Below is a small trained network, with its code and all its weights. Each question gives an input and a target symbol and asks what happens when units are switched off, that is, made to give their printed mean instead of their output.

import numpy as np


def w(rows, s, z=0):
    codes = np.array(rows[::2]) - 128.0
    scale = np.full(codes.shape[1], s)
    scale[-1] = z or s
    return codes * scale


def f(y):
    return np.maximum(y, 0)


def softmax(a):
    e = np.exp(a - a.max(-1, keepdims=True))
    return e / e.sum(-1, keepdims=True)


def log_softmax(a):
    a = a - a.max(-1, keepdims=True)
    return a - np.log(np.exp(a).sum(-1, keepdims=True))


def net(x, mask):
    ids = ['αεζηθλτφψ'.index(c) for c in x.split()]
    T = len(ids)
    res = E[ids] + P[:T]
    u = 0
    for l in range(2):
        r = res
        for j in range(3):
            rows = slice(4 * j, 4 * j + 4)
            q, k, v = (r @ M[l][rows].T for M in (Q, K, V))
            z = softmax(np.where(np.tri(T) > 0, q @ k.T / 4**0.5, -1e9)) @ v
            o = O[l][rows]
            res = res + np.where(mask[u + j], z, o[:, -1]) @ o[:, :-1]
        u += 3
        y = f(res @ A[l][:, :-1].T + A[l][:, -1])
        res = res + np.where(mask[u : u + 4], y, B[l][:, -1]) @ B[l][:, :-1]
        u += 4
    return log_softmax(res[-1] @ U[:, :-1].T + U[:, -1])


Q, K, V, O, A, B = {}, {}, {}, {}, {}, {}
E = w([
[105,81,93],'α',
[95,63,100],'ε',
[92,87,151],'ζ',
[88,73,106],'η',
[86,121,62],'θ',
[101,91,110],'λ',
[61,52,77],'τ',
[130,207,165],'φ',
[236,127,253],'ψ',
],0.0068)
P = w([
[121,107,154],'0',
[139,138,129],'1',
[128,153,108],'2',
[204,72,117],'3',
[118,150,148],'4',
[93,173,104],'5',
[245,54,75],'6',
[89,144,171],'7',
],0.012)
Q[0] = w([
[151,66,144],'L0H0',
[98,113,129],'L0H0',
[57,170,42],'L0H0',
[114,200,53],'L0H0',
[129,81,134],'L0H1',
[124,184,119],'L0H1',
[196,93,175],'L0H1',
[88,126,103],'L0H1',
[83,99,38],'L0H2',
[76,203,249],'L0H2',
[201,158,55],'L0H2',
[237,179,99],'L0H2',
],0.013)
K[0] = w([
[169,65,165],'L0H0',
[116,131,156],'L0H0',
[106,246,169],'L0H0',
[120,233,107],'L0H0',
[97,143,151],'L0H1',
[165,109,102],'L0H1',
[111,210,124],'L0H1',
[121,86,144],'L0H1',
[139,183,194],'L0H2',
[213,11,170],'L0H2',
[24,134,129],'L0H2',
[3,103,89],'L0H2',
],0.014)
V[0] = w([
[63,34,128],'L0H0',
[228,87,59],'L0H0',
[177,139,105],'L0H0',
[73,133,160],'L0H0',
[110,175,224],'L0H1',
[193,152,128],'L0H1',
[82,107,121],'L0H1',
[254,129,45],'L0H1',
[151,155,110],'L0H2',
[132,126,136],'L0H2',
[234,186,112],'L0H2',
[53,126,101],'L0H2',
],0.0062)
O[0] = w([
[214,120,188,204],'L0H0',
[194,136,30,245],'L0H0',
[126,131,80,146],'L0H0',
[112,125,183,86],'L0H0',
[185,116,202,121],'L0H1',
[182,159,91,107],'L0H1',
[87,109,144,144],'L0H1',
[170,191,2,98],'L0H1',
[115,163,142,110],'L0H2',
[134,129,126,133],'L0H2',
[134,255,142,119],'L0H2',
[87,59,148,90],'L0H2',
],0.0069,0.0011)
A[0] = w([
[9,163,114,254],'L0N0',
[30,143,40,62],'L0N1',
[107,128,74,237],'L0N2',
[47,183,146,76],'L0N3',
],0.012,0.002)
B[0] = w([
[53,249,93,252],'L0N0',
[211,64,154,193],'L0N1',
[151,133,164,196],'L0N2',
[157,42,106,196],'L0N3',
],0.02,0.0045)
Q[1] = w([
[72,131,128],'L1H0',
[197,91,162],'L1H0',
[203,65,57],'L1H0',
[119,202,183],'L1H0',
[109,199,199],'L1H1',
[203,141,139],'L1H1',
[97,166,149],'L1H1',
[173,82,87],'L1H1',
[137,179,5],'L1H2',
[143,27,32],'L1H2',
[146,132,53],'L1H2',
[57,195,121],'L1H2',
],0.018)
K[1] = w([
[123,97,85],'L1H0',
[169,159,206],'L1H0',
[27,112,193],'L1H0',
[219,183,102],'L1H0',
[245,180,122],'L1H1',
[214,137,225],'L1H1',
[166,160,109],'L1H1',
[82,93,169],'L1H1',
[34,97,36],'L1H2',
[60,8,173],'L1H2',
[65,98,99],'L1H2',
[158,128,43],'L1H2',
],0.017)
V[1] = w([
[103,48,35],'L1H0',
[110,191,90],'L1H0',
[174,84,249],'L1H0',
[102,155,60],'L1H0',
[60,190,103],'L1H1',
[178,84,147],'L1H1',
[53,196,101],'L1H1',
[137,120,131],'L1H1',
[176,184,90],'L1H2',
[144,69,111],'L1H2',
[48,193,200],'L1H2',
[152,78,105],'L1H2',
],0.016)
O[1] = w([
[211,144,207,131],'L1H0',
[168,106,78,73],'L1H0',
[5,152,152,212],'L1H0',
[198,114,112,79],'L1H0',
[161,209,94,114],'L1H1',
[103,68,153,138],'L1H1',
[162,215,92,113],'L1H1',
[123,114,133,130],'L1H1',
[150,61,75,123],'L1H2',
[155,124,180,69],'L1H2',
[52,203,75,254],'L1H2',
[158,113,171,68],'L1H2',
],0.018,0.0078)
A[1] = w([
[67,182,52,142],'L1N0',
[202,230,255,249],'L1N1',
[225,151,106,18],'L1N2',
[55,155,133,110],'L1N3',
],0.0089,0.002)
B[1] = w([
[143,66,139,254],'L1N0',
[252,153,146,166],'L1N1',
[134,103,186,158],'L1N2',
[149,162,99,222],'L1N3',
],0.015,0.034)
U = w([
[124,63,193,81],'α',
[120,49,227,30],'ε',
[50,184,149,2],'ζ',
[92,171,160,121],'η',
[166,53,124,174],'θ',
[88,160,149,220],'λ',
[128,195,128,107],'τ',
[83,215,3,158],'φ',
[71,11,169,200],'ψ',
],0.0042,0.003)

Each question gives the input, a string of symbols that net reads in full, and the target symbol t.
The units are the heads (4 rows each of Q, K, V and O) and the neurons (one row each of A and B). Each row of codes is followed by its name. A weight is (code - 128) times the scale printed after its matrix; where a second scale follows, it is the last column's (O, A, B and U).
mask holds one flag per unit, layer by layer, with each layer's heads first. A switched-off unit (its flag False) gives its mean, the last column of its rows in O or B, instead of its output. The means were averaged over made-up inputs and are rounded, as every weight is.
A unit's drop is (log p(t) with every unit on - log p(t) with that unit switched off) / (log p(t) with every unit on - log p(t) with every unit switched off).
The circuit of an input: a set's keep is (log p(t) with only the set's units on - log p(t) with every unit switched off) / (log p(t) with every unit on - log p(t) with every unit switched off). Starting from the 12 units with the biggest drops (on a tie, the unit counted first), units are removed one at a time, each time the one whose removal leaves the highest keep (on an exact tie, the one counted first), for as long as the keep stays at least 0.8.
units of the circuit, in order: the units of the circuit, biggest drop first
top k neurons: the k neurons with the biggest drops, biggest first
k most important neurons of layer l: the k neurons of layer l with the biggest drops, biggest first
input φ η φ φ λ φ ψ η, target ψ: units of the circuit, in order => L0H0; L1H1
input φ ε η ε, target φ: 2 most important neurons of layer 0 => L0N1; L0N0
input θ λ ζ τ φ τ τ ζ, target τ: units of the circuit, in order => L0N0; L1H0; L1N1; L1H1
input ζ α ε ζ φ λ, target θ: top 4 neurons => L0N1; L0N0; L0N3; L1N0
input ζ α φ, target θ: 2 most important neurons of layer 1 => L1N0; L1N2
input ψ φ φ φ φ α ψ λ, target ψ: units of the circuit, in order => L1H1; L0H0
input λ φ τ, target θ: top neuron => L0N0
input ε φ ψ θ, target ε: 2 most important neurons of layer 0 => L0N0; L0N2
input ε λ ζ, target φ: 3 most important neurons of layer 0 => L0N3; L0N0; L0N1
input τ ε τ α η, target τ: units of the circuit, in order => L1H0; L1N0
input λ ψ η, target ψ: top 3 neurons => L0N0; L1N1; L0N3
input ε ψ φ ε, target ε: units of the circuit, in order => L0N0; L1H2
input α φ τ, target θ: 2 most important neurons of layer 1 => L1N2; L1N3
input η ψ α φ ψ ε, target ψ: units of the circuit, in order => L0N1; L0N0; L1H1; L1N1
input ζ ε ψ ζ ψ τ ζ φ, target φ: units of the circuit, in order => L0N0; L1H2
input τ θ φ ζ, target τ: 2 most important neurons of layer 0 => L0N1; L0N3
input η η ε φ η, target φ: top 3 neurons => L0N0; L0N1; L0N3
input φ ψ θ ζ ψ ψ φ φ, target ψ: most important neuron of layer 1 => L1N0
input τ ζ ψ λ, target τ: top 3 neurons => L0N1; L0N3; L1N1
input λ ε φ α ε θ, target θ: top 2 neurons => L0N1; L1N3
input φ ψ ψ φ ψ ψ λ, target φ: top neuron => L0N1
input φ ψ θ ψ φ, target ψ: 2 most important neurons of layer 0 => L0N0; L0N3
input τ ψ φ φ τ ε, target θ: top 3 neurons => L0N1; L0N3; L0N0
input ψ ε θ α, target ψ: units of the circuit, in order => L0N0; L1H1
